Here is a tiny trained network, its code and every weight. The questions are about switching its units off for an input and a target symbol, where a switched-off unit gives its printed mean instead of its output.

import numpy as np


def w(rows, s, z=0):
    codes = np.array(rows[::2]) - 128.0
    scale = np.full(codes.shape[1], s)
    scale[-1] = z or s
    return codes * scale


def f(y):
    return y / 2 * (1 + np.tanh(0.7978845608 * (y + 0.044715 * y**3)))


def softmax(a):
    e = np.exp(a - a.max(-1, keepdims=True))
    return e / e.sum(-1, keepdims=True)


def log_softmax(a):
    a = a - a.max(-1, keepdims=True)
    return a - np.log(np.exp(a).sum(-1, keepdims=True))


def net(x, mask):
    ids = ['ΓΛΞΩεζπτφ'.index(c) for c in x.split()]
    T = len(ids)
    res = E[ids] + P[:T]
    r = res
    for j in range(3):
        rows = slice(2 * j, 2 * j + 2)
        q, k, v = (r @ M[0][rows].T for M in (Q, K, V))
        z = softmax(np.where(np.tri(T) > 0, q @ k.T / 2**0.5, -1e9)) @ v
        o = O[0][rows]
        res = res + np.where(mask[j], z, o[:, -1]) @ o[:, :-1]
    y = f(res @ A[0][:, :-1].T + A[0][:, -1])
    res = res + np.where(mask[3:19], y, B[0][:, -1]) @ B[0][:, :-1]
    return log_softmax(res[-1] @ U[:, :-1].T + U[:, -1])


Q, K, V, O, A, B = {}, {}, {}, {}, {}, {}
E = w([
[148,190,162,139,158,204,233],'Γ',
[174,194,43,194,113,103,120],'Λ',
[115,171,181,185,127,138,77],'Ξ',
[101,71,80,111,240,68,122],'Ω',
[250,92,142,101,143,179,213],'ε',
[11,53,89,167,51,142,136],'ζ',
[145,160,74,18,71,185,91],'π',
[133,114,175,84,95,91,254],'τ',
[214,46,87,135,104,56,123],'φ',
],0.0075)
P = w([
[212,147,186,111,107,75,221],'0',
[204,129,171,166,133,124,173],'1',
[211,107,152,206,144,144,131],'2',
[211,76,137,219,146,167,102],'3',
[208,56,123,242,132,212,82],'4',
[207,53,122,251,116,223,90],'5',
],0.0029)
Q[0] = w([
[178,136,67,129,106,143,168],'H1',
[169,67,165,163,167,148,167],'H1',
[139,87,149,219,141,139,195],'H2',
[161,127,160,101,109,220,248],'H2',
[78,108,101,2,150,76,118],'H3',
[105,221,122,3,96,64,55],'H3',
],0.032)
K[0] = w([
[147,86,21,171,83,177,81],'H1',
[39,71,113,203,104,127,86],'H1',
[143,106,164,250,138,134,82],'H2',
[50,58,35,110,77,163,50],'H2',
[198,145,168,53,212,93,120],'H3',
[138,183,167,117,108,136,251],'H3',
],0.025)
V[0] = w([
[52,131,239,109,199,185,136],'H1',
[12,120,37,200,58,120,178],'H1',
[200,112,238,255,114,77,177],'H2',
[49,43,101,168,126,65,203],'H2',
[45,133,46,96,202,143,194],'H3',
[140,212,81,224,190,85,47],'H3',
],0.013)
O[0] = w([
[132,118,247,180,133,191,59,100],'H1',
[134,213,176,22,142,41,147,136],'H1',
[95,132,162,51,188,117,2,253],'H2',
[86,118,55,65,199,211,137,94],'H2',
[26,170,84,183,178,164,152,62],'H3',
[147,181,164,71,155,81,242,150],'H3',
],0.0077,0.0068)
A[0] = w([
[79,214,132,141,130,226,165,8],'N1',
[78,110,172,159,252,96,101,64],'N2',
[92,190,123,119,147,79,189,64],'N3',
[52,205,142,181,100,215,67,115],'N4',
[101,66,183,139,123,185,104,23],'N5',
[187,162,123,142,85,152,132,61],'N6',
[83,133,71,119,142,94,71,79],'N7',
[23,57,132,110,82,168,118,22],'N8',
[128,65,82,34,134,102,143,83],'N9',
[173,190,66,205,199,140,47,117],'N10',
[182,114,119,114,139,143,98,135],'N11',
[132,119,121,96,80,102,135,47],'N12',
[156,76,84,155,123,200,122,15],'N13',
[133,156,218,70,94,127,100,143],'N14',
[142,148,113,161,36,133,152,117],'N15',
[176,199,78,115,165,250,115,115],'N16',
],0.011,0.0015)
B[0] = w([
[119,43,103,121,214,187,183,140],'N1',
[174,32,73,71,86,194,179,185],'N2',
[53,140,97,93,109,174,195,162],'N3',
[227,184,193,136,90,244,117,163],'N4',
[46,191,82,136,130,140,99,172],'N5',
[74,118,146,132,118,139,163,153],'N6',
[59,78,186,151,173,152,98,158],'N7',
[7,110,150,98,98,162,43,143],'N8',
[178,180,69,132,26,101,86,192],'N9',
[128,194,66,210,220,119,184,158],'N10',
[102,96,158,160,162,98,101,176],'N11',
[123,147,134,159,166,162,137,144],'N12',
[106,166,162,91,160,71,194,150],'N13',
[149,128,228,90,157,91,149,254],'N14',
[114,87,183,209,72,122,163,152],'N15',
[190,54,113,201,122,47,73,156],'N16',
],0.013,0.0091)
U = w([
[152,3,76,107,194,146,179,161],'Γ',
[73,175,120,184,216,63,111,139],'Λ',
[213,190,142,172,147,217,123,89],'Ξ',
[106,85,130,67,118,151,161,4],'Ω',
[210,111,87,164,63,58,34,171],'ε',
[41,96,150,106,81,171,50,115],'ζ',
[106,88,163,187,66,117,172,128],'π',
[107,237,109,78,108,105,180,138],'τ',
[164,99,238,70,167,63,118,165],'φ',
],0.0036,0.0025)

Each question gives the input, a string of symbols that net reads in full, and the target symbol t.
The units are the heads (2 rows each of Q, K, V and O) and the neurons (one row each of A and B). Each row of codes is followed by its name. A weight is (code - 128) times the scale printed after its matrix; where a second scale follows, it is the last column's (O, A, B and U).
mask holds one flag per unit, heads first, then neurons. A switched-off unit (its flag False) gives its mean, the last column of its rows in O or B, instead of its output. The means were averaged over made-up inputs and are rounded, as every weight is.
A unit's drop is (log p(t) with every unit on - log p(t) with that unit switched off) / (log p(t) with every unit on - log p(t) with every unit switched off).
The circuit of an input: a set's keep is (log p(t) with only the set's units on - log p(t) with every unit switched off) / (log p(t) with every unit on - log p(t) with every unit switched off). Starting from the 12 units with the biggest drops (on a tie, the unit counted first), units are removed one at a time, each time the one whose removal leaves the highest keep (on an exact tie, the one counted first), for as long as the keep stays at least 0.8.
circuit, biggest first: the units of the circuit, biggest drop first
unit that matters most: the unit with the biggest drop
top k neurons: the k neurons with the biggest drops, biggest first
drop of u: that unit's drop, to one decimal
input Λ Ξ Ξ Γ ζ ε, target ε: top neuron -> N16
input ε ε Γ, target Ξ: circuit, biggest first -> N4; H1; H3
input Ω τ ε, target Γ: circuit, biggest first -> H3; N1; H2
input τ Λ Ω, target Γ: circuit, biggest first -> N2; H3; H2
input Ξ Ω Ξ ζ Γ, target Γ: circuit, biggest first -> H2; N1
input ζ Ω Ξ π, target π: circuit, biggest first -> H2; N15
input Ξ Ω Ξ π Γ Λ, target τ: circuit, biggest first -> H3; H1; N3
input ε ζ Ξ τ, target τ: top 2 neurons -> N3; N9
input Ω Γ Γ Γ, target Γ: circuit, biggest first -> N1; H2; H3
input Ξ Λ ε, target τ: top 2 neurons -> N3; N9
input Ξ φ Λ Ξ π τ, target π: circuit, biggest first -> H2; N15
input Γ ε Ξ Λ Ξ ε, target φ: circuit, biggest first -> H3; H2; N14
input ε Ξ Ω φ Γ, target ε: top 2 neurons -> N16; N9
input Ξ φ Ξ Ω ε, target Γ: circuit, biggest first -> H3; H2; N1; N16
input Ω Ξ Γ Ξ ε, target φ: circuit, biggest first -> H3; N14; H2
input Ξ Ξ Λ π Ω φ, target ε: top 2 neurons -> N9; N14
input π φ ε, target ε: unit that matters most -> N9
input τ τ π, target π: drop of H2 -> 1.3
input Ξ ε Ξ ε π ε, target π: drop of N12 -> 0.0
input Γ Ξ Ξ Γ, target φ: drop of H2 -> 0.2
